Below is a small trained network, with its code and all its weights. Each question gives an input and a class and asks what happens when units are switched off, that is, made to give their printed mean instead of their output.

import numpy as np


def w(rows, s, z=0):
    codes = np.array(rows[::2]) - 128.0
    scale = np.full(codes.shape[1], s)
    scale[-1] = z or s
    return codes * scale


def norm(h):
    return h / np.sqrt((h * h).mean(-1, keepdims=True) + 1e-5)


def f(y):
    return y / 2 * (1 + np.tanh(0.7978845608 * (y + 0.044715 * y**3)))


def log_softmax(a):
    a = a - a.max(-1, keepdims=True)
    return a - np.log(np.exp(a).sum(-1, keepdims=True))


def net(x, mask):
    res = np.array(x, float).reshape(1, 3) / 4 @ E
    u = 0
    for l in range(4):
        y = f(norm(res) @ A[l][:, :-1].T + A[l][:, -1])
        res = res + np.where(mask[u : u + 3], y, B[l][:, -1]) @ B[l][:, :-1]
        u += 3
    return log_softmax(norm(res)[-1] @ U[:, :-1].T + U[:, -1])


A, B = {}, {}
E = w([
[194,171,135,131,97,243,153,189,99,101,202],'x0',
[154,130,155,137,58,84,49,127,112,253,139],'x1',
[149,135,154,144,145,123,116,130,111,107,92],'x2',
],0.016)
A[0] = w([
[38,99,69,110,220,98,226,82,176,26,100,145],'L0N1',
[104,122,103,113,167,170,162,111,152,49,140,4],'L0N2',
[110,139,80,123,186,198,234,156,150,8,151,67],'L0N3',
],0.017,0.0035)
B[0] = w([
[200,154,151,162,64,66,111,242,140,172,6,250],'L0N1',
[138,175,87,129,122,113,110,95,155,112,158,188],'L0N2',
[78,80,142,94,191,163,159,50,76,87,201,245],'L0N3',
],0.014,0.025)
A[1] = w([
[41,76,134,116,144,25,73,38,153,214,91,73],'L1N1',
[202,170,142,147,40,231,122,234,93,190,223,132],'L1N2',
[202,159,135,145,66,255,119,233,139,154,164,6],'L1N3',
],0.018,0.0017)
B[1] = w([
[146,181,11,211,172,233,110,98,197,91,250,243],'L1N1',
[142,82,208,169,144,53,156,162,122,79,27,254],'L1N2',
[175,185,102,90,30,62,116,175,169,217,88,216],'L1N3',
],0.013,0.022)
A[2] = w([
[100,92,103,184,167,119,165,137,149,71,155,224],'L2N1',
[98,126,45,173,187,143,93,76,200,128,171,49],'L2N2',
[97,92,116,117,145,60,94,153,151,150,5,7],'L2N3',
],0.026,0.0016)
B[2] = w([
[127,114,164,90,72,249,94,95,217,197,178,188],'L2N1',
[218,147,58,216,70,254,120,99,189,163,135,234],'L2N2',
[146,137,206,168,16,36,117,152,156,213,152,254],'L2N3',
],0.011,0.032)
A[3] = w([
[4,54,105,53,122,197,101,71,64,202,243,32],'L3N1',
[73,133,52,111,185,204,118,58,97,119,212,239],'L3N2',
[96,188,66,7,90,80,93,155,118,174,71,6],'L3N3',
],0.02,0.0011)
B[3] = w([
[131,106,199,50,188,119,178,135,59,35,85,203],'L3N1',
[160,36,220,92,130,117,160,149,119,114,93,252],'L3N2',
[240,1,210,151,178,247,246,149,117,131,154,174],'L3N3',
],0.0098,0.023)
U = w([
[228,143,200,143,26,12,141,188,142,185,58,225],'0',
[208,154,40,179,106,255,95,83,208,142,190,183],'1',
[66,173,60,131,169,85,151,114,88,141,132,27],'2',
[41,186,91,64,146,127,55,144,106,80,156,25],'3',
[103,148,48,110,163,80,102,82,62,124,141,18],'4',
[112,156,45,19,175,81,79,100,131,133,106,4],'5',
[156,68,194,3,182,205,173,74,85,32,161,242],'6',
],0.0092,0.0035)

Each question gives the input, the list of numbers given to net, and the class t.
The units are the neurons (one row each of A and B). Each row of codes is followed by its name. A weight is (code - 128) times the scale printed after its matrix; where a second scale follows, it is the last column's (A, B and U).
mask holds one flag per neuron, layer by layer. A switched-off neuron (its flag False) gives its mean, the last column of its row in B, instead of its output. The means were averaged over made-up inputs and are rounded, as every weight is.
A unit's drop is (log p(t) with every unit on - log p(t) with that unit switched off) / (log p(t) with every unit on - log p(t) with every unit switched off).
unit that matters most: the unit with the biggest drop
top k neurons: the k neurons with the biggest drops, biggest first
drop of u: that unit's drop, to one decimal
input [3,0,-7], class 6: unit that matters most	L0N1
input [-8,1,-2], class 1: top 2 neurons	(L1N1, L1N2)
input [1,-2,7], class 6: top 3 neurons	(L0N3, L1N1, L1N2)
input [1,-2,-7], class 6: top 2 neurons	(L0N3, L1N1)
input [-7,1,-6], class 1: top 2 neurons	(L1N1, L1N2)
input [-7,1,-5], class 1: top 2 neurons	(L1N1, L1N2)
input [1,-6,7], class 6: top 4 neurons	(L0N3, L1N3, L1N2, L2N3)
input [6,-5,-7], class 6: drop of L0N3	2.0
input [-1,4,7], class 1: drop of L0N1	2.2
input [2,-5,-6], class 6: top 2 neurons	(L0N3, L1N1)
input [4,-8,-8], class 6: drop of L0N3	2.4
input [6,-1,2], class 6: drop of L0N3	0.0
